Each row of numbers stands for one thing and depends on some of the facts below. Use the named rows to name the rest.

Named rows:
voram: [  1 -11  -2   6   0   6 -55   2 -20  -6  -1 -27  14   5  33 -85   1 -36
  30  32  15 -35  -4 -11   6  -6 -15 -23   6  -4 -33 -38  -6  -8  -2  -8
   3 -30   9  -2   9]
ribros: [ 14  -7   5   4  -5  -4  28  -6   4   1  22  39  -2   7 -13  21  -7  10
   5 -17  11   7   6   5   4  -2  -9   7 -12  14   1  14  -4   8   2   4
   2  15  -9 -10  -8]
zutris: [  2 -27  13   2  -3  -2  17   4  11 -16   5   3 -11  15 -18  49  -4  20
 -15 -36  -8   6   6  -3   0   4  19   3  -1  12  15   8 -14   6  21   4
   6  12  -2   8  -7]
nagol: [ -7  13  13   5  -5   1   6 -11   8   1  16  10   5  -6   3  -9   3  28
   8 -15   1   1  -1  -5  -4  -5   1  15   6  -9  -1  -2   2  -4 -11   9
  -1  16  -3 -25  -6]
mostal: [ -2 -34 -18   0  -1  -1 -35  22   7  23 -38 -37 -16   2 -28  39  -4   2
  -8  -5  -2  17  -5   9   8  -5   2  -2  15   5 -10  -5  -5 -10  17   6
  -8 -12   3  21  14]
brinu: [-23  38   0  -1 -12   2 -11  12  18 -26  -1   2 -16  15  20  51  12   4
 -21   8 -43  19   1   2 -50  -5  39  -9  25  -9 -45  16 -12   3  18 -22
   7  53  -4 -17   0]
gofas: [  8 -29  10  -9  11   4   3   1   4 -18  12  29   5  -4  -8 -10  -6  18
   7 -34  -7  -1  -7  -3  -6   0 -15  25 -15   7  31  -9  10   0 -19   8
   1   8 -10   1 -15]
zini: [ 10  18  13   2  -8   9  56   3  -2  17  -3 -49   4  -8  -7  -8 -10   5
  19   2   4 -13  -4   4   7   6  -1  19 -39   5  35  10  11  -3   2   8
  -7 -14   5  -3   2]
digrem: [ -3 -11  -1   5   4   8 -54  -1 -16  -5   1 -28  13   7  27 -84  -2 -40
  26  35   4 -34  -4  -8   8  -6 -11 -21  10  -6 -27 -38  -6  -9   0  -8
   4 -30   8   3  12]
grizu: [ -7 -23   3  -1  -8  -4  32 -10   7  -6  13   5  10   5   2  44   5  -2
  -1 -28   4   0   3   0  -1   2  15   4  -3   0  24  18  -9   9  16   2
   5   6  -2 -17  -8]
kodrer: [-19 -19 -26 -16  19  21 -58   7 -15 -17 -35  -5  18 -14   6 -26  16 -12
 -12  11  -5   0  -9  -2  17   5 -27  -4  22 -20 -33  -9  18  -4 -17  -5
   3 -30  -1   6 -13]
rotri: [ -4 -21 -22 -14   8   5 -19  13   3  11 -27 -23  -7  -3   4  27  -3  -7
 -16  14 -24  13  -9   6 -25  -2   2   3  -1  -2  20   2   9 -10  11  -7
  -3  -5   3  14   1]
trilar: [ 23 -20  -6  14  -7 -12 -27   0   3  -7  25  47   4   4  15 -50 -14 -42
  27  19   1  -5  -3   6  -9 -12 -17 -25  -4   9   1 -26 -22  -5  10 -11
   4  -4  -3  15  14]
bogom: [ 30   2  34  15 -12   4  54 -13   4   8  45  44 -12  18 -28  -6 -31  42
  24 -21  13  -8  10   2  11  -3 -34  43 -32  32  -7  17  -4   9 -22  21
  -5  14 -14   1  -4]
brostas: [-15  14   6   7   2  18 -26  13  -8  -9 -21 -46  15  -9   8 -34  17   5
  17   0  10 -22  -3   0  29   7  -5   1  19 -16 -51   5   5 -10 -15   3
  -2 -28   5 -17   3]
stirok: [ -5  -7  13  -5  10  29 -42   1  -5  -8  -1 -33  12  -3  -9 -67 -13  38
  14 -25 -16 -31  -4 -13  21  10 -30  33  16   6 -35 -21  18 -13 -32  17
  -3 -18  -3  10 -15]
trela: [-11   6 -33   8  -2  11 -90  15  -5  -6 -38 -18  22 -10 -11 -13  23 -19
  -1  29 -17   9  -4   1  37   5 -19 -23  61 -17 -90   1   2  -9  -9  -7
  -4 -37   0   0  15]
loflaplu: [ 56  31  34   9  -4  11 103 -11 -20  35  33  27 -18  -8 -23 -63 -38  38
  58  27  56 -20   1  12  20  -6 -62  60 -85  25  -8  14  17  -6 -49  26
 -15 -11 -12  -6   0]
plolune: [ -9 -56 -16 -14  10  -2 -11   1   8 -17  -8  30  -1   7   0  46  -6   9
 -26 -40 -22  24  -1  -2 -26   2   3   4  13   3  42   5  -3   6  12  -9
   8  15  -7  11 -20]

Some facts about the things:
{begrin, plene} Σ gamu
{besti} Σ stabrar
{bogom, grazo} Σ trela
{bogom, grazo} Σ zomil
{bogom, fikol} Σ trigol
{breflumek} Σ tunu
{brinu} Σ klobrefli
{brostas} Σ vebu
{brostas, kebrar} Σ kiflur
{daflok} Σ betraflo
{daflok} Σ gofas
{daflok} Σ braplo
{ditru} Σ brutra
{ditru} Σ lutem
{ditru, lutem, pekleste, zini} Σ flonaklar
{dulo} Σ puvabuk
{duvom, flifum} Σ voso
{faflil} Σ nagol
{feser, trulis} Σ greflak
{feser} Σ trulis
{feser, flotreskam, greflak} Σ klabro
{fifur} Σ loklim
{fikol, vepleplo} Σ vimo
{fikol, grazo, zomil} Σ kiban
{fipus} Σ zini
{fopler} Σ lofli
{gofas, plolune} Σ rosak
{gofas} Σ plolune
{goflim} Σ brostas
{grazo, trela} Σ vepleplo
{griskital} Σ botruk
{kiflur} Σ goflim
{lostuk} Σ plumir
{maski} Σ zeskofu
{maski} Σ duvom
{maski} Σ vamidru
{meseskol} Σ giva
{misudrin} Σ kodrer
{mostal} Σ pladrel
{motru} Σ dokles
{nagol, vuzik} Σ faflil
{nonur} Σ tebera
{pipo} Σ kluvol
{plaflar} Σ breflumek
{plene} Σ begrin
{plolune, rosak, studrin} Σ misudrin
{radri} Σ gife
{sigro} Σ topan
{skigre} Σ drapu
{stirok} Σ nagus
{tebera} Σ nonur
{trela} Σ nurik
{trigol} Σ lostuk
{trigol, zifar} Σ loflaplu
{voso} Σ fopler
{zamules} Σ maski
{zedin} Σ grizun
{zeskofu} Σ nolosku
{ziloplos} Σ studrin
{zodul} Σ fifur
{zutris} Σ feser
ξ:
begrin peskon zifi gamu plene
besti stabrar
brinu klobrefli garedror staplum
brutra flonaklar pekleste ditru milom fipus zini naplo klostol lutem
dolos trolen kleros flede kluvol sisko pipo trafefa radrir
giva meseskol
goflim vebu kebrar grizu brostas kiflur
greflak klabro flotreskam zutris feser trulis zusik
grizun drapu faman zedin skigre plofli
lofli grober maski stobir voso zeskofu fopler vamidru duvom gretradri nolosku zamules flanumom flifum
mazak malok
motru kago dokles
nagus plolune kodrer braplo botruk rosak gofas stirok misudrin betraflo gotro daflok studrin ziloplos griskital
nasor sigro zodul fifur topan loklim
nodri zaklaplik troflan bronos gides skidis
plaflar breflumek flifal tunu
plolu rotri stopu riplir mapir kolus
plorudrok zedre romim tuvon
puvabuk mostal pladrel dulo suzoflu ribros
radri skave vuzik gife faflil nagol
sibotrok vaban setran geskal
tebera nonur
trela trigol vimo lostuk brasan kiban zomil plumir zifar vepleplo bogom grazo fikol nurik loflaplu
trupepluk kostupar drutrul rabil
zelis tregrum
[begrin, gamu, peskon, plene, zifi] β trupepluk
[besti, stabrar] β garedror
[betraflo, botruk, braplo, daflok, gofas, gotro, griskital, kodrer, misudrin, nagus, plolune, rosak, stirok, studrin, ziloplos] β mapir
[bogom, brasan, fikol, grazo, kiban, loflaplu, lostuk, nurik, plumir, trela, trigol, vepleplo, vimo, zifar, zomil] β kostupar
[breflumek, flifal, plaflar, tunu] β sibotrok
[brinu, garedror, klobrefli, staplum] β brostes
[bronos, gides, nodri, skidis, troflan, zaklaplik] β nekim
[brostas, goflim, grizu, kebrar, kiflur, vebu] β plorudrok
[brutra, ditru, fipus, flonaklar, klostol, lutem, milom, naplo, pekleste, zini] β tuvon
[dokles, kago, motru] β kekon
[dolos, flede, kleros, kluvol, pipo, radrir, sisko, trafefa, trolen] β voram
[drapu, faman, grizun, plofli, skigre, zedin] β kago
[drutrul, kostupar, rabil, trupepluk] β trilar
[dulo, mostal, pladrel, puvabuk, ribros, suzoflu] β rabil
[duvom, flanumom, flifum, fopler, gretradri, grober, lofli, maski, nolosku, stobir, vamidru, voso, zamules, zeskofu] β staplum
[faflil, gife, nagol, radri, skave, vuzik] β setran
[feser, flotreskam, greflak, klabro, trulis, zusik, zutris] β skidis
[fifur, loklim, nasor, sigro, topan, zodul] β kolus
[geskal, setran, sibotrok, vaban] β bridrosti
[giva, meseskol] β plibrunal
[kolus, mapir, plolu, riplir, rotri, stopu] β plibik
[ligo] β riplir
[malok, mazak] β digrem
[nonur, tebera] β trolen
[plorudrok, romim, tuvon, zedre] β gudrek
[tregrum, zelis] β romim


Now the same things, written a new way:
Known rows:
puvabuk: [  6 -30  -6  -6 -19  55 -15 -28  10 -20   9 -15 -29  33 -30  25  -7  36
  -8 -15  -8   1 -28  14 -20  31   3  22  24  -9  -4]
misudrin: [  4   8  -8   8  -1  21   1 -21   5  -1  15  -2 -46 -34 -20  27  11  43
 -11 -11 -12 -23 -14  33 -32   3   5  -7  22  -4  -2]
milom: [  7 -14  -6  -3   4  22  -6 -19   6 -16   7 -19 -23 -22 -17  28   3  35
 -10 -13 -19 -13 -14  18 -30  13   7   7  21  -8 -11]
plumir: [ 13   0   2   3  18  23 -14 -22   6 -10  14  -8 -22 -35 -17  20   4  33
  -4 -19 -17 -14 -14  10 -29   9   9  -2  23  -1   7]
greflak: [  7 -27  -5  -3 -20  55 -15 -24   8 -18   6 -15 -34  31 -32  43  -9  36
  -8 -17 -15  -9 -32  16   4  34  30   8  16 -11 -20]
lofli: [  6 -26   2  -3 -21  70 -16 -25   8 -19  12 -14 -27  50 -31  37  -6  37
  -8  11 -13 -14 -32  13 -17  18  14   7  24  -8 -12]
radri: [  9 -28   2  -5 -18  50 -12 -26  11 -19   7 -15 -23  23 -28  31  -3  38
  -8 -11 -21   1 -31  14  -3  26  -2  24  21  -8 -10]
trigol: [  6 -27   4  -4 -19  62 -14 -27  15 -19   9 -14 -18   8 -30  24  -4  36
 -10 -19 -13  11 -31  12 -28  18   6  25  20 -11   2]
gamu: [ 23  23  -5   6  48  20  -6 -20   5  -3  11 -12 -31 -40   6  21   9  43
   1 -16 -19 -19   0  20 -26   6  11  -7  25  -1   9]
gretradri: [ 10   3   0   5  42  22 -12 -23   7 -13   8 -12 -27 -41   1  31   5  42
   2  -5 -26 -23  -2  40 -27   8   3  -7  38   1  -1]
besti: [  4 -28  -2  -7 -19  64 -17 -25   9 -16   7 -17 -24  30 -29  33  -7  38
 -10 -11 -16  -6 -33  14 -16  28  -3  19  22 -11 -12]
naplo: [ 11  22  -4   6  39  21   2 -11   8 -17  13 -17 -20 -41  16  28  10  45
  -6 -16 -26 -19  12  47 -33   3   8  -5  31   1  -5]
gudrek: [  8 -30   0  11   7  18  11 -17   6 -18  16 -15  -2 -36 -29  19   0  36
   7  -9 -19 -14 -21  39 -26   3  22   0  23  -7 -30]
zedre: [  7 -23  -4  -5 -10  26  -9 -22   4 -22   7 -14 -24 -12 -26  27  -1  36
 -11 -12 -21 -12 -22  13 -28  13   5   9  23  -8 -13]
drapu: [ 12 -23  -3  -4 -15  36 -16 -21   8 -18   4 -18 -32   3 -28  24   1  36
  -9 -13 -15 -14 -28  12 -18  22   9   6  18  -8 -12]
gofas: [  5  -9  -7   2 -14  27  -8 -21   6 -11  16  -5 -42 -20 -28  32   6  44
 -10 -11 -10 -13 -22  29 -29   4  -4 -10  16  -3  -3]
dulo: [  9   5   0   2  26  20 -13 -22   6 -19  12 -17 -23 -38 -14  26   6  49
  -6 -17 -19 -17 -12  24 -25   7   1  -6  25   2   3]
ligo: [ 12 -25  -3  15  15  22  -2 -22   9  -8  10  -2  12 -30 -32  21  11  40
  -8 -15 -17 -19 -27  46 -14  15  18  -7  23  -6 -24]
nodri: [  8 -28  -6  -4 -19  61 -18 -27  11 -19   6 -18 -27  36 -29  25  -4  37
  -7 -17 -13  -8 -30  13 -14  34   8  14  21  -8 -12]

Name these rows:
No name comes twice in this set of rows, the named rows included.
[ 12  61   3  19  69  22   1 -14  11  -9  14 -14 -32 -38  40  21  15  59
   0 -15 -24 -21  33  59 -33   0   9 -10  54   2 -22]  lutem
[  4 -28   8  -2   4  21 -17 -25   9 -18  21 -15 -35 -33 -26  21 -12  35
   8 -18   9  -2 -29  13 -29   3  -6   9  21  -2  -8]  kostupar
[ 18 -25 -10   2 -10  43 -13 -22   6 -19   6 -18 -38  10 -28  38 -10  36
  -9 -19 -17 -19 -33  13  -3  25  41   0  19  -9 -17]  klabro
[ 33  46   5  28  85  20 -11   2  10 -21  26 -13 -44 -35  10  20  16  59
  13 -17 -18 -21 -13  64 -25   0  25  -8  21  42 -17]  skidis
[  4 -28   2  -4 -18  49 -15 -26  13 -18  12 -15 -42   5 -29  21  -6  36
  -9 -15   7  -1 -32  16 -22   8  -1  26  22  -5 -21]  trupepluk
[ 20  52  -2  14  56  20  -4  -9  11   9  26  -7 -32 -39  20  22  23  68
  -5 -19 -20 -22   3  89 -35  -2  -1  -9  44  14   9]  griskital

The same things again, as new rows of numbers:
Known rows:
skigre: [  4   8  -3  15  -2 -13  26  -1   2   2  56  -3 -15  23  11   4  -7 -10
   6 -29  -4   8  14  14  26  10 -25 -45]
greflak: [ 15  28  -1  37 -22 -28  12 -34 -27   5  58 -40  37   1 -26  70 -31 -58
   0 -45 -61  54 -46  30  45  20 -36  11]
misudrin: [-17  41  12  27 -16  46  47  -1 -17 -25  52  53 -51  54 -18  -3  34  29
  -1 -31 -43 -22  52  40 -40  26  28 -13]
zifar: [  6  33 -15  37 -20  43 -18  36   4  29  62  52  -9  60  14  -8   0  25
  40 -36  19  44  51  39   2  21  -2 -77]
trigol: [ 26  -1 -31  13  -5 -13 -23 -18 -35 -26  76 -31  36  16  -7  -7 -24  16
  80 -12  10  19  22  43  48 -32 -19 -43]
nodri: [-16 -13  -6  18  55 -22   3 -31 -42  14  64 -34  27 -26  15  20 -23  -7
   9   9  -3  32 -37  20  40 -16 -15   4]
grizun: [ -2  -2   2   4  57 -27   4 -29 -28   6  40 -35  25 -17  12  -1 -16  -3
  32   3  -6  19 -39   9  43 -25 -19   5]
plibrunal: [-22  25   0  16  18 -12   2  -9  11   9   7  19  -6   4  31  -1  37  19
  25  -1   2  26  -4 -20  10  -6 -39 -19]
brutra: [ -2  -3 -60 -30  28 -24  34  20 -45  15   1 -36  35 -29   5  -2  -7  -7
  59   8  12  15 -24  16   8 -25  24  11]
zifi: [  2  14  -9  27  23  -5 -20 -22 -31  20  38 -17  34   9  15  -5 -17  24
  68   5  12  49   4  38  23 -13  -5 -28]
kluvol: [-29   6  -2  20  26   3  14  -3  -1  34  40   7  -5  12  30   5   4  12
  10  -5   1  32   1  13  22   9  -1 -18]
kleros: [-17   6  -1   9  36 -13  13 -18 -14  21  36 -24  12  -5  17   0  -7   7
  19   7   0  24 -22  14  31  -7  -5  -1]
drutrul: [  2   9  -8  22  30  -5 -15 -23 -31  22  34 -18  31  10  18  -4 -11  24
  60   7  12  43  -4  37  25 -13  -1 -19]
drapu: [ -9   0   2  10  47 -22   4 -24 -20  14  37 -29  20 -15  20   3  -8   2
  30   3  -3  25 -30  10  38 -16 -16   0]
suzoflu: [-11  20  -7  28   7  16 -12 -10 -19  30  37  14  23  26  22  -4  -5  24
  57   2  18  50  21  32  11   4   0 -44]
puvabuk: [ 10   7  -9  19  45 -14 -20 -31 -47   4  42 -37  40  -8   2  -6 -20  21
  74   8  15  41 -25  33  32 -31 -11 -11]
flanumom: [-51  52 -11  24 -10  66  17  53  20  49  47  53 -35  67  42  15  50  33
  -9 -43  16  19  54 -46 -22  26  36 -73]
braplo: [-17  16  20   1  11  34  34 -32   2   5  63 -14 -33 -16  15   5  49  16
  31   4 -27   2   3  42 -16 -21  32  11]
skave: [  2   4  21 -22  70  -9  39 -11 -26  19  10 -29   6  35  30 -15 -21 -28
  51   1   0  19 -34  25  59 -23   2   5]

Which thing is each row?
No name comes twice in this set of rows, the named rows included.
[ 18  10  14  -5  24 -15  37 -36 -69 -46  55 -14 -44   1 -26 -13 -13  24
  24   1 -57 -27  11  39 -30  12  14  16]  plolune
[-36   9 -55  -7  -4 -18  36  51 -10  35   1 -19   1 -19  16  -5  22  -1
  29  -9  13  28  24  15  -9  14  36   2]  milom
[ 26 -12 -39   4  -1 -13 -24 -27 -37 -32  74 -35  39  -5  -6  -3 -28  18
  82  -4   9  12  11  38  52 -38 -14 -18]  trela
[ -3   9 -30  34  -8  35 -28   3  -2  34  56  39  14  25  34  -7  -9  32
  67  -2  14  55  43  36  35   8   9 -47]  kiban
[-26  32  -8  37 -11  44 -21  19  -1  42  39  51   6  51  32 -10   3  31
  50  -3  18  61  51  41  -3  19  12 -69]  plumir
[ -8  31  -6  26   7 -11 -19 -15   7   9   8  30  11  17  31  -6  30  27
  56   4  14  46   3   7   4 -10 -38 -36]  trilar
[-28   6 -49  -6   6 -19  30  43 -16  30   1 -25   9 -18  12  -7  17   3
  37  -4  11  24   5  15  -2   4  28   3]  grizu
[ 11   1 -21  27  14   6 -24 -23 -37  20  55 -12  37   7  16  -5 -19  28
  80   4  16  51  14  41  37 -17   2 -25]  vimo
[ 19  18  -7  23 -11   4 -12  -4 -13   3  56  -2  23  43   3  -5 -13  19
  48 -17  10  31  37  36  14   7 -13 -68]  plene
[-15  16 -40  -9  12 -27  12  13   4  -1 -12 -23  17 -24  19  -5  42   7
  48   2   8  20 -17 -22  -5 -18 -29   0]  romim
[ -5  41   0  41 -21 -16  14 -19   0  26  58 -25  17  32 -20  73 -19 -56
  -5 -71 -58  62 -30  33  38  26 -35 -13]  feser
[ 14   9 -26 -19  -3 -25  45  41 -39   9  20 -40  17 -11 -18 -12  -2 -27
  29 -28   9  -4  16  13 -14 -18  17 -46]  kebrar

The same things again, as new rows of numbers:
Some rows with their names:
zedin: [-1  9  3  0  0 -4 -8  4  2 -4 -1  5  1 -4  4]
pekleste: [  1  -5  17 -23  -2 -24  -3   1  18   5  16   3   6  11   9]
studrin: [ 25 -17 -56  68 -14  -2  38 -23 -28   0   9  -6 -12  28 -12]
flifum: [ 28 -12 -57  76   2  16  25 -41  22  -8   7  -7 -15  28 -16]
begrin: [ -6   3  28 -26   3   7 -15   8  -7   1  -4  10  17 -13   2]
troflan: [-10  15  13 -11   3  -7   2   7  -1  -4  -2   5   2  -7  -5]
klostol: [  1  -8 -35  27  -5  -3  20  -8  13   1   8  -9   4  25   0]
pladrel: [ -8  -1  11 -13   6  11  -3   2  -7   1  -4  10  13  -4   1]
loflaplu: [ 10 -35 -88  59  -2  17  21 -33  -3   5   7  12  -1  26 -29]
zusik: [ -2  16 -18  15   1  -9  19 -10   2  -4   1   6   1   2 -15]
nagus: [-13  12  37 -15   2   2  -6  15 -17  10   3   3  -7  -6   9]
goflim: [-15  15  21 -31  -3   0  -8  21   9   1   7  -3  11   1  18]
vamidru: [ 10  -7 -11  35  13  19  15 -18  20  -7  -4  -3 -12  16 -10]
zutris: [-14  10   6   8  10 -26   8   0   3  -4   4  -2   7 -22  -9]
naplo: [  0  -9 -26  23  -5  -4  19  -1  14   2  12 -10   6  22   2]
kebrar: [-10  13   7 -18  -4   1  -5   9   9  -1  12  -7   9   6  16]
stirok: [  7   4 -19  34  -7  -4  13 -14 -17   9  12   2 -10   7  -2]
vepleplo: [  4 -23 -49  26   1  14   0 -14  -5   5   4  10   4  16 -27]
radrir: [  3  -3 -33  29   0   0  14 -15   1  -4   5   6  -5  11  -5]

Rows to name:
No name comes twice in this set of rows, the named rows included.
[ 10  -4 -17  46   9  21  12 -26  18  -6  -4  -7 -12  14  -9]  duvom
[  4   0  26 -28  -7  12 -15  15   6   7 -13   6   9 -23   2]  trupepluk
[  9  -2  -1  19  -7  -8  11   4 -33   1   0  -5  -6  12  -4]  rosak
[  3  -4   7 -17  -2 -25   0  -5  17   4  15   0   6  13   6]  ditru
[-12  -6  35 -37   4 -21   1  15  16   7   6   3   7  11  13]  brutra
[ 10  11  29   4  12  11 -15  -7  19  -6  -7  -8  -5   3  -2]  maski
[  2 -16 -29   3   4   8  -9 -11  -5   5  -1   6   8   6 -23]  zomil
[ 26  -7 -41  69   3  17  18 -37  21  -6   5  -7 -11  24 -14]  zamules
[ 10 -15 -34  55   8  22  22 -26  15  -7   0  -4 -17  23 -14]  nolosku
[  7  -8  -7  -4  -4 -21  10  -8  22   4  15  -3   6  18   6]  fipus
[ 31 -16 -62  77 -16  -5  36 -25 -23   0  12  -8 -13  31 -13]  ziloplos
[ 21 -21 -55  61   0  20  26 -32  15 -11  16  -5 -15  23 -19]  flanumom

